In the rows, zero is written as 128.
Facts:
j31 Ω:a γ:j750 α:j128
j977 Ω:f π:471 α:j538
j776 Ω:d π:471 α:j808
j642 Ω:e π:116 γ:j347 α:j311
j42 Ω:d π:471 α:j311
j448 Ω:a π:377 γ:j849 α:j993
j373 Ω:e π:711 α:j453
j817 Ω:b γ:j393 α:j713
j662 Ω:e γ:j319 α:j196
j979 Ω:e γ:j403 α:j393
j143 Ω:a π:711 γ:j324 α:j289
j621 Ω:f π:629 γ:j662 α:j196
j819 Ω:g π:629 γ:j150 α:j538
j513 Ω:g π:880 γ:j373 α:j453
j380 Ω:a π:711 α:j713
j775 Ω:c γ:j460 α:j713
j808 γ:j538 α:j995
j123 Ω:f γ:j803 α:j393
j222 Ω:f π:116 γ:j727 α:j393
j536 Ω:f π:880 γ:j143 α:j289
j347 Ω:b π:711 γ:j497 α:j311
j324 Ω:f γ:j412 α:j289
j249 Ω:a π:711 γ:j349 α:j688
j579 Ω:c γ:j225 α:j196
j870 Ω:c π:711 γ:j739 α:j653
j879 Ω:b γ:j562 α:j128
j405 Ω:c π:471 γ:j888 α:j196
j225 Ω:f γ:j629 α:j196
j839 Ω:d π:116 γ:j156 α:j993
j456 Ω:f γ:j609 α:j263
j781 Ω:g γ:j701 α:j486
j381 Ω:g π:879 γ:j465 α:j128
j283 Ω:c π:629 α:j289
j287 Ω:a γ:j642 α:j311
j588 Ω:e π:629 α:j653
j313 Ω:g γ:j222 α:j393
j811 Ω:e π:711 γ:j45 α:j808
j465 Ω:c γ:j507 α:j128
j598 Ω:f π:629 γ:j488 α:j995
j741 Ω:a γ:j455 α:j995
j251 Ω:c π:880 γ:j875 α:j567
j297 Ω:c γ:j404 α:j263
j349 Ω:c π:377 γ:j898 α:j688
j785 Ω:g γ:j148 α:j356
j243 γ:j775 α:j713
j903 Ω:b π:880 γ:j229 α:j993
j638 Ω:f γ:j509 α:j538
j888 Ω:d γ:j579 α:j196
j224 Ω:b π:116 γ:j865 α:j453
j460 Ω:c γ:j508 α:j713
j248 Ω:e π:629 γ:j117 α:j688
j538 γ:j598 α:j995
j385 Ω:a π:343 γ:j224 α:j453
j43 Ω:c γ:j263 α:j128
j45 Ω:c π:629 γ:j999 α:j808
j993 γ:j808 α:j995
j815 Ω:a π:116 α:j688
j428 Ω:d π:116 γ:j487 α:j196
j846 Ω:g γ:j614 α:j538
j108 Ω:e π:880 γ:j456 α:j263
j896 Ω:d π:879 γ:j499 α:j393
j828 Ω:c π:879 γ:j248 α:j688
j727 Ω:d π:343 γ:j979 α:j393
j595 Ω:d π:377 γ:j264 α:j567
j356 γ:j567 α:j995
j567 γ:j993 α:j995
j559 Ω:e π:880 γ:j547 α:j538
j551 Ω:b γ:j405 α:j196
j609 Ω:b π:471 γ:j253 α:j263
j814 Ω:a γ:j896 α:j393
j464 Ω:f π:258 γ:j879 α:j128
j407 Ω:d γ:j464 α:j128
j404 Ω:f π:629 γ:j108 α:j263
j750 Ω:b γ:j653 α:j128
j457 Ω:g γ:j369 α:j713
j79 Ω:a π:629 γ:j762 α:j311
j393 γ:j489 α:j713
j266 Ω:e γ:j938 α:j243
j486 γ:j356 α:j995
j257 Ω:b π:343 γ:j527 α:j567
j509 Ω:b π:116 γ:j819 α:j538
j489 Ω:c π:343 γ:j453 α:j713
j319 Ω:b π:880 γ:j413 α:j196
j289 γ:j193 α:j688
j253 Ω:c π:116 α:j263
j366 Ω:c γ:j828 α:j688
j898 Ω:e π:880 γ:j815 α:j688
j681 Ω:g π:258 γ:j251 α:j567
j629 Ω:b γ:j428 α:j196
j508 Ω:g π:880 γ:j380 α:j713
j487 Ω:b α:j196
j999 Ω:d π:258 γ:j776 α:j808
j522 γ:j486 α:j995
j930 Ω:b π:377 γ:j116 α:j488
j849 Ω:e π:711 γ:j839 α:j993
j117 Ω:c π:258 γ:j745 α:j688
j193 Ω:a γ:j249 α:j688
j116 Ω:f π:629 α:j488
j277 Ω:g π:711 γ:j266 α:j243
j614 Ω:b π:258 γ:j372 α:j538
j991 Ω:c γ:j621 α:j196
j865 Ω:e π:629 γ:j262 α:j453
j453 γ:j457 α:j713
j547 Ω:b γ:j578 α:j538
j263 γ:j31 α:j128
j630 Ω:d π:711 γ:j257 α:j567
j438 Ω:a π:879 α:j243
j938 Ω:b γ:j438 α:j243
j652 Ω:e π:258 γ:j867 α:j993
j386 Ω:d π:879 α:j522
j653 γ:j733 α:j128
j369 Ω:g γ:j357 α:j713
j488 γ:j741 α:j995
j913 Ω:c π:711 γ:j846 α:j538
j507 Ω:a α:j128
j733 Ω:d γ:j381 α:j128
j803 Ω:f γ:j313 α:j393
j264 Ω:b π:879 γ:j681 α:j567
j762 Ω:g π:258 γ:j314 α:j311
j372 Ω:a π:377 γ:j638 α:j538
j413 Ω:f π:343 γ:j551 α:j196
j745 Ω:g γ:j985 α:j688
j867 Ω:e π:343 γ:j903 α:j993
j562 Ω:g γ:j43 α:j128
j822 Ω:a π:343 α:j356
j497 Ω:c γ:j79 α:j311
j412 Ω:g γ:j283 α:j289
j527 Ω:a α:j567
j729 Ω:c α:j393
j214 Ω:e π:711 γ:j297 α:j263
j499 Ω:a γ:j729 α:j393
j752 Ω:f π:629 γ:j123 α:j393
j229 Ω:g π:629 α:j993
j739 Ω:a π:258 γ:j588 α:j653
j875 Ω:b π:116 γ:j630 α:j567
j573 Ω:g π:711 γ:j930 α:j488
j286 Ω:c π:116 γ:j822 α:j356
j357 Ω:g γ:j243 α:j713
j314 Ω:f π:377 γ:j42 α:j311
j150 Ω:g γ:j559 α:j538
j701 Ω:d α:j486
j211 Ω:b π:471 γ:j752 α:j393
j578 Ω:f π:343 γ:j977 α:j538
j148 Ω:b π:629 γ:j286 α:j356
j156 Ω:e γ:j652 α:j993
j455 Ω:g π:116 α:j995
j262 Ω:d π:258 γ:j513 α:j453
j221 Ω:g π:258 γ:j536 α:j289
j985 Ω:d π:471 γ:j289 α:j688
j403 Ω:b γ:j814 α:j393

Known rows:
j513: [119 126 123 143 110 130 123 121 119 116 135 129 133 118 125 119 120 129
 134  73 128 121 137 128 140 138 144]
j455: [140 110 130 123 114 129 127 118 137 140 148 140 126 117 105 129 103 125
 114 159 130 109 120 118 129 138 115]
j286: [136 133 117 112 134 128 130 126 119 132 122 133 135 139 133 110 119 128
 125 177 124 119 120 130 121 116 120]
j781: [134 157 119 127 139 126 126 123 111 133 116 124 140 137 147  93 124 125
 130 151 125 129 136 124 131 119 111]
j588: [122 139 130 126 132 130 130 118 122 124 121 128 134 133 132 140 132 128
 136 134 127 128 134 136 133 126 157]
j814: [109 109 144 135 106 129 134 124 144 127 149 131 128 102 114 152 130 127
 122  64 135 125 118 124 127 130 115]
j324: [136 125 118 140 134 126 129 128 131 121 122 134 125 142 132 132 135 129
 137 110 129 129 132 130 126 119 114]
j750: [133 113 135 127 120 127 128 120 137 126 140 132 126 124 119 134 126 130
 122 108 132 129 131 125 128 137 139]
j222: [126 105 124 136 124 122 129 116 140 120 137 141 132 143 119 142 134 126
 141 104 133 119 128 128 127 117 113]
j538: [132 110 121 111 136 130 128 125 125 144 130 130 120 118 121 131 115 128
 117 177 125 124 135 123 127 138 128]
j225: [139 110 130 140 119 128 132 123 146 127 142 135 117 131 105 153 130 127
 123  90 134 121 122 126 121 133 109]
j457: [121 126 133 135 123 127 124 121 131 122 131 132 135 114 133 122 135 129
 134  74 135 126 137 127 137 133 143]
j193: [118 120 140 139 114 131 130 128 135 133 137 132 127 108 123 145 128 128
 121  76 130 121 117 124 127 131 119]
j264: [144 155 119 114 141 124 125 132 116 131 112 124 134 145 144  99 131 128
 121 168 127 139 129 126 123 119 121]
j403: [128 111 134 117 116 125 126 119 140 121 146 132 130 119 116 140 130 127
 128 100 134 130 131 126 126 136 137]
j898: [125  99 130 126 106 130 124 127 131 122 150 127 116 121  98 154 110 127
 120 105 124 127 120 129 127 142 138]
j536: [121 129 106 142 131 127 127 122 116 113 120 127 130 151 132 118 130 127
 141  84 121 125 135 132 130 118 100]
j486: [126 142 119 110 150 126 128 135 113 136 115 123 128 133 136 107 121 129
 127 173 124 128 134 129 131 127 120]

Rows:
No name comes twice in this set of rows, the named rows included.
[126 112 142 131 117 121 125 141 150 128 148 130 115 115 103 163 133 124
 129 126 145 134 118 126 131 131 143] | j896
[133  98 138 134 111 128 129 132 150 130 154 143 116 113  95 155 113 122
 130 171 146 113 110 126 134 140 150] | j428
[136  87 140 116 120 128 133 153 152 132 150 136 119 118 116 135 131 136
 117 121 133 134 116 125 120 132 121] | j349
[117  97 142 138 103 133 133 125 147 133 154 143 124  95 102 152 113 126
 118 102 135 106 105 121 126 138 124] | j815
[140 150 112 142 138 130 133 115 118 131 113 130 130 155 132 119 127 122
 135 155 118 121 132 131 120 119 104] | j116
[137 132 117 122 114 128 124 123 113 121 138 125 126 146 114 105 106 128
 117 142 118 127 130 127 125 131 112] | j903
[132 105 117 117 116 135 121 121 121 132 141 126 117 131 106 136 106 126
 111 159 117 123 129 125 124 129 132] | j559
[131 140 114 120 125 130 125 130 109 122 126 122 130 149 123 106 110 127
 121 126 117 126 125 130 123 121 109] | j251
[144 128 120 143 127 134 133 107 132 132 129 132 121 150 112 140 117 122
 124 153 125 117 128 126 118 131 104] | j598
[121 148 132 138 133 137 134 122 119 135 119 122 134 121 139 120 128 127
 124 148 115 120 126 128 123 124 101] | j822
[125 138 132 128 144 128 134 155 122 139 120 123 135 124 154  89 140 130
 127 149 121 127 111 125 124 106  88] | j448
[135 140 129 123 150 123 127 170 126 139 116 122 127 144 145  87 134 128
 142 205 133 138 114 130 133 109 109] | j595
[141 121 126 124 125 132 122 110 129 143 138 131 127 122 125 124 119 126
 115 157 126 118 134 117 125 131 121] | j150

Now the same objects, written a new way:
Known rows:
j297: [132  84 119 160 122 123 137 119  94 122 127 181  75 126 112 147 118 161
  73 128 115 102 150 109 105 162 155 121 163 120 110  95]
j263: [111  81 127 162 114 162 114  96  94 124 127 140  93 127  77 129 135 160
  70 103 119 152 151 125 122 149 139 101 167 124  62 117]
j638: [134 136  99 122 161  92 122 156  95 148  67 168 160 115  92 159 135 127
 120 109  85 117 156 102 123 148 160 152 152 132 133 132]
j879: [121  94 152 175 137 101 157 130 102 115 124 179  97 111  97 130 119 145
  63 123 127  93 147 105 102 138 162 131 161 129 112 101]
j750: [117 109 155 141 119 129 156  97 120 109 111 157 123 150  66 123 137 129
  97 105 131 153 150 114 110 141 135 103 140 149  87 107]
j117: [105 111 100 150 102 100 118 137 141 101 107 136 105 110 123 156 122 132
  81 186 104 114 123 106 108 137 157 130 155 173 109 118]
j248: [ 85 136  88 151 124 100 108 130 117 107 132 146 107  85 129 181 129 138
 106 165  87  85  99  86 100 118 141 140 161 173 136 123]
j688: [ 97 134 118 160  97 124 114 136  97  94  85 130 119  93  75 134 110 133
  99 165 111 165 109 154 167 129 124 131 151 154  67 124]
j762: [128 140  98 118 118 146 124  94 156 124  68 122 125 144  81 154 146 113
 129 114 108 164 129  98 126 149 136 113 138 189  91 117]
j413: [ 87 155  88 140 155 145  84  98 138 139 108 135 113 105 106 161 171 106
 115 131  82  76 108  61  91 129 168 132 151 166 121 109]
j993: [130 112 123 148 130 114 116 171  97 140  68 121 139 115  98 133 110 139
  92 120  85 145 169 150 116 146 148 137 160 130  86 157]
j356: [132 110 115 165 133  96 108 181  85 137  87 130 127  93 107 131 103 145
  78 132  83 121 167 145 116 139 150 156 177 124 100 150]
j453: [126  89 149 143 145 108 129 148 102 100 111  97  80  89  94 101 133 152
  83 147  94 147 131 113 141 155 142 158 172 121 117 148]
j621: [ 98 139  92 152 168 110 101 122 104 125 126 166 107  74 120 171 146 134
 117 124  87  64 106  67  97 130 158 172 178 163 166 106]
j460: [149 117 136  96 122 142 155  89 156  96  75  93 113 159  71 100 127 125
 134 138 102 187 116 121 137 175 106 116 123 154  97 139]
j870: [116  82 121 170 119 119 125 130  94 126 139 174  72 105 129 146 118 158
  62 151 103  78 139 101  89 155 169 135 170 129 129  89]
j739: [112 101 133 145 104 154 138  96 142 128 116 141 108 150  86 126 129 127
  90 128 115 136 142 115  85 146 155  93 153 156  81  98]
j729: [158 124 150  73 122 153 165  79 165  94  73  71 124 172  62  92 132 119
 155 128 107 207 123 108 143 178  99 107 107 158  96 145]

Rows:
No name comes twice in this set of rows, the named rows included.
[105 126  83 138 139  59 118 151 104  81  96 191 118  85  80 181 151 144
  96 161 105 127 127  84 157 132 165 155 173 163 130 120] | j536
[107 117 127 129 184 116 107 132 102 107 129 126  81  61 121 139 160 135
 119 128  73  73  84  58 105 163 150 191 182 149 189 121] | j752
[ 99 122  78 174 122  68 106 152 112  98  98 161  80  71 129 185 140 132
  59 173  99  79 119  91 136 134 175 160 180 184 136 112] | j221
[138 112 120  98  92 206 129  54 173 112  90 135 136 186  49 141 130 131
 124  93 125 188 145 127 115 148 116  63 116 140  49 119] | j253
[124 102 125 145 105 162 115  95 103 123 116 122 111 146  54 128 138 154
 103  96 117 183 153 134 136 143 127  83 150 129  50 131] | j653
[131 107 168 137 129 150 125 126 106 101  74  94  92  95  77  97 125 130
 117 146  95 166 100 143 159 155 127 148 158 130 101 125] | j713
[139 132 111 109 105 126 151 105 144 102  93 146 128 156  99 136 115 129
 122 150 112 153 129 113 124 161 128 110 120 160  98 126] | j579
[119 146  86  87 101 117 135  98 157  83  72 137 158 161  56 165 147 132
 147 147 117 205 133 118 156 139 107  98 127 175  83 140] | j898
[125 154  99  98 143 114 144 100 133 114  72 151 150 154  53 155 166 118
 143 106 110 160 127  81 148 149 128 117 126 158 110 120] | j225
[ 98 104  96 162 158 111 106 125  95 135 121 177  96  97  87 163 166 138
  84 120  95  89 140  73 108 142 195 142 182 140 129  82] | j464
[114 117 110 131 110 147 120 100 172 116 101 116 119 130 122 147 130 113
 117 155  93 117 122  96  77 145 158 116 147 187 114 110] | j405
[140  96 126 145 157  85 123 147 106 116 106 135  62  74 131 132 140 139
  74 150  86  77 115  82 120 166 169 181 183 149 158 115] | j277

The same objects again, as new rows of numbers:
Known rows:
j286: [119 176 121 135 145 145 122 118 131 105 118 140 114 127 133 128 127 126
 117 121 118 143 120  96 129 120 123 114 127 122 135 117 127 124]
j128: [116 110 123 118 116 111 117 143 124 105 128 116 111 143 129 133 132 164
 114 145 137 119 132 140 126 128 120 128 118 136 112 118 120 129]
j621: [111 123 115 121 136 114 119 117 125 104 124 119 111 136 126 103 123 127
 111 147 126 121 124 140 130 121 122 138 131 137 136 122 113 131]
j750: [143 114 115 121 118 111 120 140 123 142 133 117 131 126 111 177 123 122
 123 133 132 124 124 148 125 135 119 156 126 131 104 132 134 120]
j79: [120 117 117 127 118 115 122 120 122 101 123 126 126 124 116 106 121 125
 112 119 122 124 121 120 129 135 125 129 134 128 104 122 126 126]
j713: [108 113 137 113 120 110 121 128 130 110 122 120 119 132 118 115 135 162
 121 132 123 124 142 122 126 125 123 118 123 127 126 118 124 116]
j701: [123 175 120 142 159 121 125 116 127 106 117 121 112 132 139 106 130 138
 114 118 119 120 122  93 125 122 130 119 122 138 153 118 122 133]
j248: [108 119 122 153 127 116 125 126 127 102 123 128 125 127 134 103 130 128
 128 118 124 126 122  91 129 148 127 119 131 152 124 119 122 148]
j262: [125 109 179 114 120 129 124 129 143 110 116 122 140 122 124 103 147 122
 126 138 118 120 125  96 130 121 161 134 130 117 158 119 126 118]
j456: [161 113 118 120 122 112 121 131 124 116 142 126 113 131 128 126 122 123
 114 190 137 121 122 154 128 124 123 156 126 127 107 137 121 147]
j741: [139 114 119 116 126 139 140 145 123 168 136 141 147 122 110 180 122 126
 136 120 125 155 138 157 127 123 124 121 128 117 112 131 134 119]
j588: [161 113 116 154 117 115 125 153 124 111 114 117 114 132 148 102 133 138
 123 141 123 118 125  92 128 135 127 147 123 151 114 129 123 169]
j727: [127 116 171 117 116 119 118 116 126 133 125 135 148 122 119 128 120 120
 172 126 126 117 128 124 125 123 153 127 127 111 122 134 121 121]
j357: [125 108 144 115 114 155 132 118 123 140 126 137 115 127 112 114 122 120
 121 133 126 123 132 182 127 122 125 122 136 118 111 123 126 127]
j405: [128 127 115 109 113 143 120 127 128 113 125 144 147 123 111 102 120 125
 114 117 127 130 123 154 125 141 121 124 141 116 112 124 171 122]
j903: [132 130 116 134 138 128 129 130 121 153 125 129 135 126 109 167 120 134
 110 119 122 134 132 112 128 124 135 121 123 138 106 118 135 120]
j385: [102 109 172 149 114 116 125 116 144 104 115 130 113 124 181  95 129 122
 122 124 127 119 127  89 141 126 139 142 125 118 188 120 124 126]
j991: [106 146 116 129 119 115 130 114 140 108 116 133 117 137 144 107 124 124
 112 124 125 126 123 105 134 135 118 131 142 133 134 124 141 119]

Rows:
No name comes twice in this set of rows, the named rows included.
[140 135 117 124 138 140 135 135 124 149 128 142 133 121 118 170 120 127
 121 121 123 147 133 125 129 126 126 118 122 122 105 125 127 121] | j527
[159 126 125 162 123 113 121 145 121 110 116 117 113 128 177 106 163 139
 110 150 122 122 126  90 131 136 121 164 125 155 144 135 122 172] | j214

